[[127 124 137]
 [130 134 111]
 [153 120 118]
 [143 142 123]]
->
[[127 124]
 [130 134]
 [153 120]]

[[126 134 129 128]
 [126 134 129 128]
 [103 140 137 128]
 [126 134 129 128]]
->
[[126 134]
 [126 134]
 [103 140]]

[[135 129 135 127]
 [148 127 129 115]
 [156 127 118 106]]
->
[[135 129]
 [148 127]
 [156 127]]

[[134 107 127]
 [137 104 151]
 [148 118 104]
 [136 118 136]]
->
[[134 107]
 [137 104]
 [148 118]]

[[126 119 137 122]
 [127 121 132 130]
 [122 127 133 126]
 [125 126 135 150]]
->
[[126 119]
 [127 121]
 [122 127]]

[[134 129 146 108 110]
 [105 140 143 116 147]
 [141 148 105 118 138]]
->
[[134 129]
 [105 140]
 [141 148]]

[[127 129 128 127 137]
 [107 135 121 124 127]
 [124 112 138 120 113]
 [131 119 139  99 125]]
->
[[127 129]
 [107 135]
 [124 112]]

[[133 131 125 103]
 [131 136 116 134]
 [122 129 142 137]]
->
[[133 131]
 [131 136]
 [122 129]]

[[121 121 119 107 136]
 [121 118 123 114 129]
 [125 121 117 109 132]
 [129 130 138 138 127]
 [136 135 139 151 124]]
->
[[121 121]
 [121 118]
 [125 121]]
---
[[131 129 138 152 146 130 125 119 113 136 134 128 133 139 137]
 [109 118 137 137 105 144 125 147 142 130 134 129 130 135 138]]
->
[[109 118 137 137 105 144 125 147 142 130 134 129 130 135 138]
 [131 129 138 152 146 130 125 119 113 136 134 128 133 139 137]]

[[143 127 136 126 118 139 127 135 130]
 [123 135 124 135 136 129 122 124 133]
 [141 123 138 123 124 129 132 140 126]
 [128 139 127 139 126 123 136 122 127]
 [118 135 126 132 154 113 128 135 133]]
->
[[118 135 126 132 154 113 128 135 133]
 [143 127 136 126 118 139 127 135 130]
 [123 135 124 135 136 129 122 124 133]
 [141 123 138 123 124 129 132 140 126]
 [128 139 127 139 126 123 136 122 127]]

[[142 141 119 157]
 [144 149 107 139]
 [132 111 137 131]]
->
[[132 111 137 131]
 [142 141 119 157]
 [144 149 107 139]]

[[155 118 157 130 133 118 154 133 132 120 128 131 134 122 117 135]
 [125 136 138 129 137 127 134 118 126 153 120 130 125 148 136 125]
 [131 127 147 129 116 131 143 137 116 104 129 130 146 105 120 142]
 [118 125 118 127 128 135 128 131 140 136 126 127 140 131 130 130]
 [127 149 129 127 103 136 125 129 101 129 122 128 127 132 129 139]
 [158 114 153 128 119 148 151 129 117 127 125 127 125 125 138 121]]
->
[[158 114 153 128 119 148 151 129 117 127 125 127 125 125 138 121]
 [155 118 157 130 133 118 154 133 132 120 128 131 134 122 117 135]
 [125 136 138 129 137 127 134 118 126 153 120 130 125 148 136 125]
 [131 127 147 129 116 131 143 137 116 104 129 130 146 105 120 142]
 [118 125 118 127 128 135 128 131 140 136 126 127 140 131 130 130]
 [127 149 129 127 103 136 125 129 101 129 122 128 127 132 129 139]]

[[114 123 114]
 [137 136 147]
 [131 132 130]
 [126 126 122]
 [122 123 105]
 [132 135 124]
 [130 129 119]]
->
[[130 129 119]
 [114 123 114]
 [137 136 147]
 [131 132 130]
 [126 126 122]
 [122 123 105]
 [132 135 124]]

[[154 140 127 154 128 130 126]
 [131 122 127 131 128 128 125]
 [131 134 127 131 128 128 126]
 [129 126 127 129 128 128 121]
 [127 140 127 127 128 135 125]
 [131 140 127 131 128 128 126]
 [131 140 128 131 108 128 126]
 [131 140 127 131 128 128 126]
 [147 140 127 147 128 128 126]
 [131 128 127 131 128 128 125]
 [147 150 127 147 128 128 126]
 [136 145 128 136 128 128 126]]
->
[[136 145 128 136 128 128 126]
 [154 140 127 154 128 130 126]
 [131 122 127 131 128 128 125]
 [131 134 127 131 128 128 126]
 [129 126 127 129 128 128 121]
 [127 140 127 127 128 135 125]
 [131 140 127 131 128 128 126]
 [131 140 128 131 108 128 126]
 [131 140 127 131 128 128 126]
 [147 140 127 147 128 128 126]
 [131 128 127 131 128 128 125]
 [147 150 127 147 128 128 126]]
---
[[101 127 124]
 [125 136 121]
 [ 99 118 128]
 [103 125 128]
 [125 123 125]]
->
[[136 121]
 [118 128]]

[[124 124 124 123]
 [144 138 109 121]
 [104 121 123 141]]
->
[[138 109]
 [121 123]]

[[150 108 149 142 122]
 [127 124 121 118 129]
 [129 127 131 128 123]]
->
[[124 121]
 [127 131]]

[[127 135 129]
 [118 117 115]
 [122 126 121]
 [119 129 151]
 [116 117 150]]
->
[[117 115]
 [126 121]]

[[113 141 128]
 [107 146 126]
 [127 117 122]
 [119 129 130]
 [128 131 130]]
->
[[146 126]
 [117 122]]

[[130 127 131]
 [130 134 129]
 [136 126 104]]
->
[[134 129]
 [126 104]]

[[133 153 115]
 [152 106 125]
 [139 145 104]
 [121 153 116]]
->
[[106 125]
 [145 104]]

[[148 127 153 116 122]
 [114 130 137 124 150]
 [143 126 142 126 121]
 [127 130 127 130 126]]
->
[[130 137]
 [126 142]]

[[139 131 124 130]
 [134 132 125 141]
 [125 108 119 142]
 [129 125 133 124]
 [141 141 105 156]]
->
[[132 125]
 [108 119]]
---
[[133 123 150 133 136 127]
 [139 134 119 136 127 127]
 [140 133 126 129 132 126]
 [130 126 148 126 135 127]]
->
[[130 126 148 126 135 127]
 [140 133 126 129 132 126]
 [139 134 119 136 127 127]
 [133 123 150 133 136 127]]

[[143 114]
 [118 110]
 [116 142]
 [119 121]
 [133 154]
 [156 124]
 [111 138]]
->
[[111 138]
 [156 124]
 [133 154]
 [119 121]
 [116 142]
 [118 110]
 [143 114]]

[[104 140 122 146 143 109 138 133 145]
 [150 122 119 104 150 147 144 123 147]
 [117 148 132 122 130 141 106 117 112]
 [111 151 115 143 109 105 131 113 121]
 [113 134 149 129 104 139 109 142 118]
 [107 145 150 151 118 150 134 145 118]
 [107 134 136 133 135 120 125 152 150]
 [110 124 146 127 117 141 153 126 150]
 [120 147 136 129 104 130 125 104 116]
 [113 126 135 124 132 118 106 134 136]]
->
[[113 126 135 124 132 118 106 134 136]
 [120 147 136 129 104 130 125 104 116]
 [110 124 146 127 117 141 153 126 150]
 [107 134 136 133 135 120 125 152 150]
 [107 145 150 151 118 150 134 145 118]
 [113 134 149 129 104 139 109 142 118]
 [111 151 115 143 109 105 131 113 121]
 [117 148 132 122 130 141 106 117 112]
 [150 122 119 104 150 147 144 123 147]
 [104 140 122 146 143 109 138 133 145]]

[[134 131 131 133 136 128 133]
 [136 130 128 137 131 128 136]
 [136 139 139 134 133 139 136]
 [147 145 134 134 134 130 144]
 [134 142 130 130 131 128 139]
 [130 131 133 133 130 130 136]
 [136 152 133 131 130 130 139]
 [130 130 133 130 136 141 139]]
->
[[130 130 133 130 136 141 139]
 [136 152 133 131 130 130 139]
 [130 131 133 133 130 130 136]
 [134 142 130 130 131 128 139]
 [147 145 134 134 134 130 144]
 [136 139 139 134 133 139 136]
 [136 130 128 137 131 128 136]
 [134 131 131 133 136 128 133]]

[[124 144 121 134 139 148]
 [126 141 124 146 142 148]
 [125 143 121 127 135 144]
 [124 145 121 136 140 150]
 [126 139 125 150 142 147]
 [125 143 122 133 137 146]]
->
[[125 143 122 133 137 146]
 [126 139 125 150 142 147]
 [124 145 121 136 140 150]
 [125 143 121 127 135 144]
 [126 141 124 146 142 148]
 [124 144 121 134 139 148]]

[[132 145 127 136 132 128]
 [130 128 130 133 123 129]
 [137 116 137 136 114 128]
 [123 124 118 121 128 127]
 [145 120 147 134 112 127]
 [118 104 131  99 135 126]]
->
[[118 104 131  99 135 126]
 [145 120 147 134 112 127]
 [123 124 118 121 128 127]
 [137 116 137 136 114 128]
 [130 128 130 133 123 129]
 [132 145 127 136 132 128]]
